How the items are linked:
§: j138->j841, j875->j492, j902->j333, j333->j902, j452->j727, j824->j75, j239->j477, j454->j402, j709->j215, j68->j199, j31->j279, j858->j908, j429->j108, j403->j735, j914->j426, j534->j740, j118->j271, j175->j869, j1->j26, j510->j109, j550->j52, j984->j731, j9->j870, j502->j170, j671->j759, j642->j275, j108->j429, j52->j550, j26->j1, j880->j335, j373->j648, j519->j479, j667->j885, j819->j580, j782->j291, j704->j414, j861->j745, j600->j523, j387->j432, j30->j876, j320->j42, j289->j232, j602->j485, j455->j143, j232->j289, j648->j373, j588->j461, j885->j667, j170->j502, j580->j819, j492->j875, j128->j132, j412->j466, j479->j519, j477->j239, j366->j810, j227->j660, j402->j454, j461->j588, j109->j510, j349->j933, j929->j263, j143->j455, j919->j33, j178->j367, j523->j600, j466->j412, j420->j708, j731->j984, j211->j385, j553->j467, j256->j645, j63->j976, j908->j858, j75->j824, j645->j256, j367->j178, j113->j129, j660->j227, j215->j709, j203->j793, j296->j242, j275->j642, j979->j465, j488->j543, j263->j929, j104->j374, j135->j915, j129->j113, j793->j203, j432->j387, j385->j211, j414->j704, j543->j488, j426->j914, j465->j979, j242->j296, j842->j191, j876->j30, j485->j602, j810->j366, j132->j128, j841->j138, j359->j589, j335->j880, j199->j68, j735->j403, j740->j534, j870->j9, j271->j118, j374->j104, j976->j63, j191->j842, j42->j320, j589->j359, j869->j175, j154->j857, j933->j349, j467->j553, j857->j154, j291->j782, j759->j671, j33->j919, j915->j135, j708->j420, j727->j452, j279->j31, j745->j861
!: j875->j30, j333->j491, j452->j850, j239->j465, j454->j955, j709->j52, j31->j759, j858->j349, j703->j335, j403->j842, j914->j374, j534->j519, j118->j976, j1->j782, j510->j296, j550->j215, j364->j199, j9->j369, j671->j279, j108->j324, j52->j709, j26->j291, j373->j154, j519->j534, j667->j302, j819->j135, j782->j1, j704->j203, j861->j649, j600->j588, j387->j232, j30->j875, j320->j488, j289->j432, j649->j861, j232->j387, j648->j857, j588->j600, j170->j753, j580->j915, j492->j876, j128->j129, j412->j256, j750->j178, j500->j275, j479->j740, j477->j979, j366->j829, j227->j553, j461->j523, j491->j333, j109->j242, j349->j858, j929->j589, j143->j134, j955->j454, j919->j420, j178->j750, j523->j461, j466->j645, j420->j919, j731->j965, j553->j227, j256->j412, j63->j271, j908->j933, j369->j9, j75->j260, j645->j466, j965->j731, j113->j132, j660->j467, j215->j550, j330->j869, j358->j385, j203->j704, j296->j510, j275->j500, j979->j477, j488->j320, j263->j359, j260->j75, j104->j426, j135->j819, j134->j143, j129->j128, j793->j414, j432->j289, j385->j358, j414->j793, j543->j42, j324->j108, j426->j104, j465->j239, j242->j109, j842->j403, j876->j492, j485->j866, j132->j113, j841->j355, j359->j263, j335->j703, j199->j364, j735->j191, j740->j479, j271->j63, j374->j914, j976->j118, j753->j170, j191->j735, j42->j543, j589->j929, j355->j841, j869->j330, j154->j373, j933->j908, j467->j660, j857->j648, j291->j26, j850->j452, j759->j31, j33->j708, j915->j580, j866->j485, j302->j667, j708->j33, j279->j671, j829->j366
*: j875->j915, j902->j740, j333->j534, j452->j598, j239->j367, j454->j113, j709->j154, j31->j26, j858->j461, j429->j256, j403->j289, j914->j667, j868->j335, j534->j333, j118->j829, j175->j33, j1->j279, j510->j660, j550->j648, j598->j452, j9->j940, j502->j589, j671->j782, j108->j645, j52->j373, j26->j31, j373->j52, j519->j491, j667->j914, j819->j876, j782->j671, j704->j602, j861->j320, j600->j933, j387->j191, j30->j580, j320->j861, j289->j403, j602->j704, j649->j488, j232->j735, j648->j550, j588->j908, j885->j426, j717->j731, j170->j359, j580->j30, j492->j135, j750->j979, j940->j9, j477->j178, j366->j976, j227->j109, j402->j129, j461->j858, j491->j519, j246->j143, j109->j227, j349->j523, j143->j246, j955->j132, j919->j869, j178->j477, j523->j349, j466->j324, j420->j330, j731->j717, j553->j242, j256->j429, j63->j810, j908->j588, j415->j199, j75->j859, j645->j108, j367->j239, j113->j454, j660->j510, j215->j857, j330->j420, j48->j385, j859->j75, j296->j467, j275->j119, j979->j750, j488->j649, j263->j753, j135->j492, j129->j402, j793->j866, j432->j842, j385->j48, j414->j485, j324->j466, j426->j885, j242->j553, j842->j432, j876->j819, j485->j414, j810->j63, j132->j955, j841->j449, j359->j170, j335->j868, j199->j415, j735->j232, j740->j902, j374->j302, j976->j366, j753->j263, j191->j387, j42->j745, j589->j502, j869->j919, j154->j709, j933->j600, j467->j296, j857->j215, j449->j841, j291->j759, j759->j291, j33->j175, j915->j875, j866->j793, j302->j374, j279->j1, j119->j275, j745->j42, j829->j118
%: j875->j648, j333->j48, j452->j621, j824->j589, j239->j642, j454->j227, j709->j819, j68->j33, j31->j63, j858->j414, j914->j731, j534->j385, j118->j671, j1->j366, j510->j129, j550->j915, j364->j420, j984->j426, j9->j645, j843->j841, j671->j118, j642->j239, j108->j940, j52->j135, j26->j810, j373->j492, j519->j358, j667->j717, j819->j709, j782->j829, j704->j908, j861->j191, j387->j320, j30->j857, j320->j387, j289->j543, j602->j588, j649->j735, j232->j488, j648->j875, j588->j602, j717->j667, j170->j859, j580->j215, j492->j373, j128->j296, j500->j979, j940->j108, j477->j275, j366->j1, j227->j454, j402->j660, j461->j485, j109->j113, j349->j793, j143->j506, j955->j553, j919->j199, j178->j119, j523->j866, j171->j335, j466->j369, j420->j364, j731->j914, j211->j740, j553->j955, j256->j870, j63->j31, j908->j704, j369->j466, j506->j143, j415->j869, j75->j359, j645->j9, j965->j374, j113->j109, j660->j402, j215->j580, j358->j519, j203->j933, j48->j333, j859->j170, j296->j128, j275->j477, j979->j500, j488->j232, j263->j260, j260->j263, j135->j52, j129->j510, j793->j349, j432->j42, j385->j534, j414->j858, j621->j452, j543->j289, j426->j984, j242->j132, j842->j745, j876->j154, j485->j461, j810->j26, j132->j242, j841->j843, j359->j75, j335->j171, j199->j919, j735->j649, j740->j211, j870->j256, j271->j759, j374->j965, j976->j279, j191->j861, j42->j432, j589->j824, j869->j415, j154->j876, j933->j203, j857->j30, j759->j271, j33->j68, j915->j550, j866->j523, j279->j976, j119->j178, j745->j842, j829->j782
&: j138->j33, j875->j955, j902->j588, j333->j461, j452->j614, j824->j63, j239->j455, j454->j30, j709->j510, j31->j589, j858->j534, j429->j842, j703->j374, j914->j335, j868->j667, j534->j858, j118->j260, j1->j170, j510->j709, j550->j242, j9->j320, j502->j26, j843->j199, j671->j263, j108->j191, j52->j296, j26->j502, j880->j426, j373->j467, j519->j349, j667->j868, j819->j129, j782->j753, j704->j211, j861->j940, j387->j645, j30->j454, j320->j9, j289->j412, j455->j239, j232->j466, j648->j553, j588->j902, j170->j1, j580->j113, j128->j135, j412->j289, j940->j861, j479->j933, j477->j143, j366->j859, j227->j857, j402->j876, j461->j333, j491->j523, j246->j178, j109->j215, j349->j519, j929->j759, j143->j477, j955->j875, j919->j841, j178->j246, j523->j491, j171->j731, j466->j232, j420->j355, j731->j171, j211->j704, j553->j648, j256->j432, j63->j824, j908->j740, j369->j488, j506->j275, j75->j976, j645->j387, j113->j580, j660->j154, j215->j109, j358->j793, j48->j485, j859->j366, j296->j52, j275->j506, j979->j134, j488->j369, j263->j671, j260->j118, j135->j128, j134->j979, j129->j819, j793->j358, j432->j256, j385->j414, j414->j385, j324->j735, j426->j880, j242->j550, j842->j429, j876->j402, j485->j48, j132->j915, j841->j919, j359->j279, j335->j914, j199->j843, j735->j324, j740->j908, j870->j42, j374->j703, j976->j75, j753->j782, j191->j108, j42->j870, j589->j31, j355->j420, j869->j449, j154->j660, j933->j479, j467->j373, j857->j227, j449->j869, j759->j929, j33->j138, j915->j132, j614->j452, j279->j359
~: j138->j740, j875->j829, j333->j449, j452->j914, j824->j129, j239->j432, j454->j859, j709->j31, j68->j704, j31->j709, j858->j919, j914->j452, j534->j841, j118->j915, j175->j588, j1->j857, j510->j589, j550->j671, j364->j793, j598->j667, j9->j506, j502->j660, j843->j385, j671->j550, j642->j42, j108->j246, j52->j759, j26->j154, j373->j291, j519->j355, j667->j598, j819->j63, j782->j648, j704->j68, j861->j119, j387->j477, j30->j366, j320->j275, j289->j465, j455->j256, j232->j979, j648->j782, j588->j175, j170->j227, j580->j976, j750->j735, j500->j488, j477->j387, j366->j30, j227->j170, j461->j869, j246->j108, j109->j359, j349->j420, j929->j296, j143->j645, j919->j858, j178->j191, j523->j330, j466->j134, j420->j349, j731->j621, j553->j753, j256->j455, j63->j819, j908->j33, j506->j9, j415->j485, j75->j113, j645->j143, j367->j842, j113->j75, j660->j502, j215->j279, j330->j523, j859->j454, j296->j929, j275->j320, j979->j232, j488->j500, j263->j242, j260->j132, j135->j271, j134->j466, j129->j824, j793->j364, j432->j239, j385->j843, j414->j199, j621->j731, j426->j727, j465->j289, j242->j263, j842->j367, j876->j810, j485->j415, j810->j876, j132->j260, j841->j534, j359->j109, j335->j614, j199->j414, j735->j750, j740->j138, j271->j135, j374->j850, j976->j580, j753->j553, j191->j178, j42->j642, j589->j510, j355->j519, j869->j461, j154->j26, j933->j708, j857->j1, j449->j333, j291->j373, j850->j374, j759->j52, j33->j908, j915->j118, j614->j335, j708->j933, j727->j426, j279->j215, j119->j861, j829->j875
^: j875->j649, j333->j868, j452->j919, j239->j31, j454->j940, j709->j432, j31->j239, j858->j914, j429->j660, j703->j519, j403->j373, j914->j858, j868->j333, j534->j335, j118->j500, j1->j178, j510->j256, j550->j232, j984->j704, j598->j869, j9->j113, j671->j979, j642->j63, j108->j227, j52->j289, j26->j367, j880->j740, j373->j403, j519->j703, j667->j461, j819->j42, j782->j750, j704->j984, j861->j30, j387->j215, j30->j861, j320->j580, j289->j52, j455->j589, j649->j875, j232->j550, j648->j735, j588->j885, j885->j588, j717->j485, j170->j246, j580->j320, j412->j296, j750->j782, j500->j118, j940->j454, j477->j279, j366->j119, j227->j108, j461->j667, j246->j170, j109->j645, j349->j374, j143->j359, j919->j452, j178->j1, j523->j302, j171->j385, j466->j242, j420->j850, j731->j414, j553->j324, j256->j510, j63->j642, j908->j426, j369->j132, j506->j75, j75->j506, j645->j109, j367->j26, j965->j793, j113->j9, j660->j429, j215->j387, j296->j412, j275->j976, j979->j671, j488->j915, j263->j134, j104->j933, j135->j543, j134->j263, j129->j870, j793->j965, j432->j709, j385->j171, j414->j731, j621->j199, j543->j135, j324->j553, j426->j908, j465->j759, j242->j466, j842->j154, j876->j745, j485->j717, j132->j369, j841->j614, j359->j143, j335->j534, j199->j621, j735->j648, j740->j880, j870->j129, j374->j349, j976->j275, j191->j857, j42->j819, j589->j455, j869->j598, j154->j842, j933->j104, j857->j191, j850->j420, j759->j465, j33->j727, j915->j488, j614->j841, j302->j523, j727->j33, j279->j477, j119->j366, j745->j876
$: j138->j589, j875->j866, j902->j660, j333->j227, j452->j477, j239->j727, j454->j48, j709->j908, j68->j63, j31->j33, j858->j215, j703->j466, j914->j387, j868->j108, j534->j109, j118->j364, j175->j26, j1->j869, j510->j740, j550->j349, j364->j118, j984->j42, j598->j178, j9->j171, j843->j75, j671->j420, j108->j868, j52->j933, j26->j175, j880->j256, j373->j600, j519->j242, j667->j191, j819->j704, j782->j330, j704->j819, j861->j717, j600->j373, j387->j914, j30->j485, j320->j731, j289->j104, j602->j876, j232->j374, j648->j523, j588->j154, j885->j842, j717->j861, j170->j449, j580->j414, j479->j296, j477->j452, j366->j415, j227->j333, j461->j857, j491->j553, j109->j534, j349->j550, j143->j614, j919->j279, j178->j598, j523->j648, j171->j9, j466->j703, j420->j671, j731->j320, j211->j129, j553->j491, j256->j880, j63->j68, j908->j709, j415->j366, j75->j843, j645->j335, j965->j488, j113->j385, j660->j902, j215->j858, j330->j782, j358->j132, j203->j135, j48->j454, j296->j479, j275->j621, j979->j850, j488->j965, j263->j355, j104->j289, j135->j203, j129->j211, j793->j915, j432->j426, j385->j113, j414->j580, j621->j275, j426->j432, j242->j519, j842->j885, j876->j602, j485->j30, j132->j358, j841->j359, j359->j841, j335->j645, j199->j976, j735->j302, j740->j510, j374->j232, j976->j199, j191->j667, j42->j984, j589->j138, j355->j263, j869->j1, j154->j588, j933->j52, j857->j461, j449->j170, j850->j979, j759->j708, j33->j31, j915->j793, j866->j875, j614->j143, j302->j735, j708->j759, j727->j239, j279->j919

In the rows, zero is written as 152.

The rows follow the links: the fewer symbols apart two items are, the more alike their rows tend to be.

Each row is also shifted at random along 9 hidden directions that mean nothing.

Rows with their items:
[ 225  175  133  164  148  152  170  150  147  132  175  179  137  139  182  160  211  156  114  212  154  164  129  174  175  180  136  141  144  112  159  163  136  177  166  135  175  106  104  210  161]
item: j432
[ 100  164  119  140  156  157  160  170  119  145  157  148  171  165  135  151  155  144  169  134  143  157  150  134  143  159  135  151  149  173  137  145  139  121  163  131  148  138  123  174  162]
item: j955
[ 192  110  121  173  103  169  158  175  191  171  144  123  151  176  143  144  135  158  142  142  171  134  163  133  173  186  159  224  139  140  118  192  153  191  167  127  185  148  132  175  144]
item: j374
[ 161  195  146  151  188  135  133  139  110  158  107  157  181  158  162  156  154  133  152  149  138  168  140  137  155  171  202  167  143  173  170  172  126  180  156  162  192  122  164  154   91]
item: j491
[ 144  166  123  144  138  154  163  146  123  168  148  169  162  157  177  138  174  182  158  161  155  156  179  138  143  138  170  179  151  172  161  139  135  164  130  126  178  133  167  146  126]
item: j364
[ 124  150  199  169  187  114  123  159  177  130  162  113  170  163  122  157  111  157  174  128  171  171  147  156  136  191  139  133  142  171  120  157  178  158  171  149  126  162  170  144  165]
item: j429
[ 168  154  229  160  170  165  108  176  142  129  129  206  118  151  159  176  199  160  145  160  152  140  142  153  141  134  120  135  161  129  160  187  168  130  166  131  126  155  115  158  171]
item: j387
[ 159  159  176  164  188  127  139  144  170  156  144  119  171  155  112  174  120  128  161  137  141  155  149  149  154  176  115  151  150  152  116  175  166  153  176  155  131  185  152  164  169]
item: j108
[ 200  197  133  133  180  142  140  149  105  144  143  169  162  151  162  162  162  156  141  146  120  164  157  140  122  159  131  134  145  164  151  146  136  137  151  162  149  106  152  174  145]
item: j875
[ 200   97  219  138   98  231  116  143  174  199  146  134  130  145  180  143  181  133  180  114  172   98  169  145  166  135  166  127  158  129  166  165  167  101  169  162  149  208   95   98  216]
item: j211
[ 122  140  151  165  146  151  166  164  135  108  189  178  144  178  162  158  170  186  178  176  168  167  120  157  165  130  148  136  145  155  156  122  150  160  139  104  146  143  119  166  162]
item: j589
[ 157  132  146  158  137  145  200  138  163  104  148  197  136  163  158  157  145  138  156  181  181  141  147  144  170  133  166  173  143  109  164  161  146  182  159  109  170  137  121  183  137]
item: j477
[ 157  133  136  151  137  169  163  134  162  166  142  133  176  153  145  152  182  172  154  151  143  111  173  153  166  150  124  166  154  143  139  116  149  148  147  116  170  174  161  164  182]
item: j68
[ 202  203  173  168  184  143  155  132  130  163  150  172  172  154  170  166  180  124  159  159  138  150  134  123  161  159  191  146  138  148  167  171  146  170  168  152  197  139  109  163  131]
item: j333
[ 159  158  195  193  176  169  102  125  152  130  158  163  154  153  158  183  159  181  158  119  147  155  159  130  128  150  128  153  136  143  106  167  168  161  158  101  146  166  135  165  186]
item: j598
[ 143  113  151  155  110  161  151  157  130  139  145  141  144  176  150  147  145  165  177  149  180  158  135  169  163  138  200  179  166  160  176  145  139  164  132  115  152  152  151  129  130]
item: j929
[ 187  144  186  135  174  138  151  134  169  142  166  147  163  156  137  154  115  142  200  117  160  147  172  131  136  135  126  141  143  160  128  143  170  138  158  136  136  188  151  136  176]
item: j859
[ 150  197  162  163  186  109  131  144  132  155  122  137  181  138  136  162  173  130  163  155  129  169  161  150  135  157  142  153  160  158  156  172  138  123  179  155  147  162  171  148  149]
item: j940
[ 151  154  208  122  196  130  178  141  155  160  169  175  140  132  133  155  166  139  140  186  148  129  149  176  171  123  165  166  160  135  204  141  185  157  149  192  156  178  143  126  127]
item: j31
[ 177  130  188  118  162  159  130  175  145  141  142  148  142  167  144  129  150  177  154  140  163  138  168  156  150  156  138  144  156  165  153  128  163  131  154  144  132  136  159  137  145]
item: j135
[ 183  167  129  149  154  175  154  139  129  165  155  138  152  148  159  152  162  151  128  145  138  145  140  149  161  174  181  152  133  143  165  158  135  166  163  167  189  119  133  173  126]
item: j600
[ 151  165  126  164  166  187  124  159  128  157  141  150  159  168  150  166  152  164  134  132  117  145  134  140  137  163  135  157  139  166  126  153  145  160  158  143  159  134  143  188  157]
item: j523
[ 198  192  177  153  182  121  175  141  154  130  182  153  157  139  146  143  173  134  151  155  171  164  176  127  148  189  180  174  138  129  181  164  149  142  196  145  195  119  122  162  125]
item: j745
[ 167  175  136  153  167  154  164  126  143  155  184  175  144  137  190  162  180  180  129  192  143  160  133  176  166  136  137  116  147  149  154  115  153  185  118  156  160  138  164  170  155]
item: j33
[ 158  119  109  169  103  234  137  144  158  141  113  153  150  150  160  154  154  149  163  104  137  117  157  129  134  141  174  134  144  138  145  149  117  122  181  131  166  155  148  174  194]
item: j485
[ 129  164  182  145  144  179  118  155  154  171  148  182  124  130  194  146  204  160  138  153  149  136  172  148  142  151  129  115  161  131  153  163  149  110  157  175  134  158  143  138  190]
item: j731
[ 162  162  192  150  192  143  139  184  147  145  173  156  161  174  141  128  183  187  161  151  167  143  167  152  165  162  126  147  159  171  154  114  170  125  160  125  144  140  149  147  157]
item: j819
[ 172  174  127  183  138   80  184  145  153  147  148  166  167  152  154  158  162  144  160  202  169  187  143  158  162  158  190  199  167  146  172  182  137  192  151  138  177  164  170  147  105]
item: j143
[ 194  190  206  120  198  111  136  120  128  122  153  191  134  116  189  143  174  168  140  181  161  173  184  174  142  139  144  121  161  122  179  145  141  143  143  158  155  126  185  127  128]
item: j642
[ 114  135  170  140  166  154  151  135  178  181  152  145  156  147  154  163  127  139  152  152  150  133  140  165  161  119  127  126  156  160  131  144  181  168  128  178  130  211  177  123  177]
item: j841
[ 116  140  154  131  188  173  175  141  142  167  101  152  170  163  122  162  154  161  140  165  128  108  149  156  188  127  112  196  143  135  131  140  160  183  145  142  174  170  157  187  130]
item: j420
[ 134  154  148  136  163  152  148  150  140  137  143  173  133  148  161  164  139  185  136  172  147  161  148  173  143  139   92  139  148  140  118  153  153  171  123  149  122  130  167  178  166]
item: j979
[ 109  153  157   96  176  155  196  143  183  183  144  133  156  123  148  116  141  124  127  163  141  107  175  171  186  155  141  133  151  137  175  123  171  142  160  227  170  161  194  142  148]
item: j704
[ 150  165  157  180  159  207  123  154  155  156  163  170  141  148  157  173  161  154  143  119  131  141  134  127  119  145  149  114  141  166  136  145  161  145  163  157  141  153  123  167  195]
item: j461
[ 219  187  155  170  154  162  110  163  106  145  166  184  124  160  172  174  177  168  152  136  150  184  130  134  116  155  180  142  146  169  165  168  145  144  157  144  150  103  110  159  140]
item: j648
[ 145  138  219  118  196  162  161  161  145  168  129  170  139  174  116  167  155  148  157  160  149  107  154  152  169  114  123  201  160  133  160  156  185  154  142  144  138  179  125  148  128]
item: j671
[ 162  170  196  139  176  158  161  114  143   96  157  183  135  135  160  178  148  142  147  159  156  151  149  156  143  144  158  121  130  101  177  156  159  160  173  147  163  118  135  174  143]
item: j367
[  92  157  130  110  181  119  207  140  174  106  124  182  160  144  149  141  120  148  147  182  161  144  180  160  167  137   91  140  139  119  133  139  139  162  151  145  149  135  203  193  148]
item: j275
[ 137  154  228  131  199  141  175  135  190  117  191  159  165  181  137  122   81  143  198   97  203  131  197   83  147  161  170  174  123  168  126  129  200  171  169  111  186  163  132  135  123]
item: j415
[ 147  175  115  154  185  131  221  112  164  142  145  157  188  144  127  172  132  128  140  164  130  136  150  130  166  152  170  189  136  143  157  138  149  198  160  154  202  155  157  190  118]
item: j869
[ 147  184  183  150  179  116  135  173  144  198  194  140  134  124  146  150  188  150  105  186  140  183  146  191  144  169  142  162  172  159  183  170  171  147  144  214  132  151  154  130  133]
item: j289
[ 180  115  112  144   88  139  186  157  176  197  204  124  144  156  147  132  115  151  169  149  182  162  166  150  153  137  154  182  161  173  141  150  160  154  129  159  133  192  139  117  167]
item: j260
[ 174  149  189  145  190  138  136  156  160  147  135  144  149  161  160  138  154  165  131  156  167  140  168  151  174  189  142  179  134  134  138  163  163  192  152  130  180  114  147  174  112]
item: j104
[ 177  172  140  168  161  165  159  152  119  184  152  141  169  131  108  187  221  131  123  176   96  133  131  179  163  161  176  182  166  133  201  155  142  117  180  170  171  177  123  176  165]
item: j154
[ 201  161  176  107  185  124  175  175  147  130  147  160  165  195  167  119  114  151  190  154  196  154  165  114  176  165  122  148  127  173  123  149  158  170  145  118  163  120  136  159  117]
item: j132
[ 165  168  199  128  223  110  165  189  139  130  133  159  169  198  140  138  126  152  176  165  180  157  133  132  176  158  141  179  139  179  142  157  177  192  144  120  160  132  138  159   91]
item: j242

Where do the symbols, taken in turn from left to right, take each start?
Answers are names.
[ 224  121  119  175   78  174  148  138  162  114  109  159  140  148  166  144  131  124  176  117  185  168  183  125  123  159  231  172  151  128  179  199  107  129  188  132  181  124  173  143  135]
% $ ~ ^ & * => j841
[ 103  161  152  140  146  130  186  178  173  135  169  183  132  144  165  126  140  139  145  166  180  164  182  138  145  154  147  135  156  143  169  162  154  127  167  176  136  135  169  140  144]
! * * & % % => j369
[ 173   96  112  150  132  145  184  180  191  133  140  104  158  179  116  122   85  165  139  150  167  152  144  176  175  181  152  172  147  175  134  126  155  191  141  157  152  137  205  159  127]
~ $ $ ! § ^ => j477
[ 145  162  128  148  144  168  176  128  136  101  180  166  147  152  156  180  158  152  162  164  139  158  109  165  155  135  141  110  132  138  148  126  139  149  147  122  150  134  116  191  182]
& ^ ~ % ^ => j876
[ 144  179  132  157  161  172  161  139  148  159  220  162  147  163  169  170  147  178  149  141  138  157  135  125  144  142  118  145  122  169  110  128  173  181  130  141  147  143   99  186  173]
~ * ~ § ~ ~ ~ § ! => j858
[ 127  192  184  169  163  162  186  147  142  158  224  174  136  146  161  154  203  129  140  156  153  145  144  122  157  164  236  169  143  152  217  150  167  144  172  173  205  121   75  144  124]
$ ~ & * ~ => j510
[ 138  148  108  136  108  154  177  157  136  155  159  175  127  151  159  133  152  166  152  160  162  166  169  155  142  117  189  164  167  162  183  141  134  137  134  158  145  143  171  128  130]
§ % § ~ * ! % $ % => j461
[ 199  105  163  146  152  170  146  159  166  126   96  126  162  193  147  125  131  168  163  139  178  116  159  145  187  186  176  193  138  145  143  146  139  205  161   95  213  123  161  167  106]
~ ! $ ! ~ => j52
[ 185  129  167  153  125  170  102  149  139  169  137  114  139  128  146  158  119  135  154  116  141  175  131  188  124  149  204  122  176  170  180  168  143  131  145  203  126  156  176   99  157]
& & * ! ~ & & ! => j929
[ 143  135   61  162   85  164  223  136  184  189  148  138  173  138  148  135  149  135  140  170  141  128  177  158  169  137  185  192  171  145  165  136  130  160  146  172  183  184  193  150  152]
& $ * * % § => j589
[  82  123  155  129  127  170  193  157  158  160  158  151  140  139  126  144  165  139  153  163  153  126  169  171  162  113  171  162  175  141  204  123  163  104  158  177  140  188  159  119  164]
* ~ ~ % & & => j26
[ 176  156  146  155  154  119  158  130  168  205  144  126  184  142  159  138  137  145  173  160  156  155  177  160  162  134  168  168  171  166  145  147  161  164  136  161  154  204  207  112  142]
$ * ~ ! & § => j492
[ 171  141  132  170  149  158  119  159  141  143  106  138  159  161  118  168  140  142  145  133  131  158  150  153  136  171  142  181  155  146  135  191  134  154  170  144  140  142  167  175  147]
^ & ! ! & § & => j467
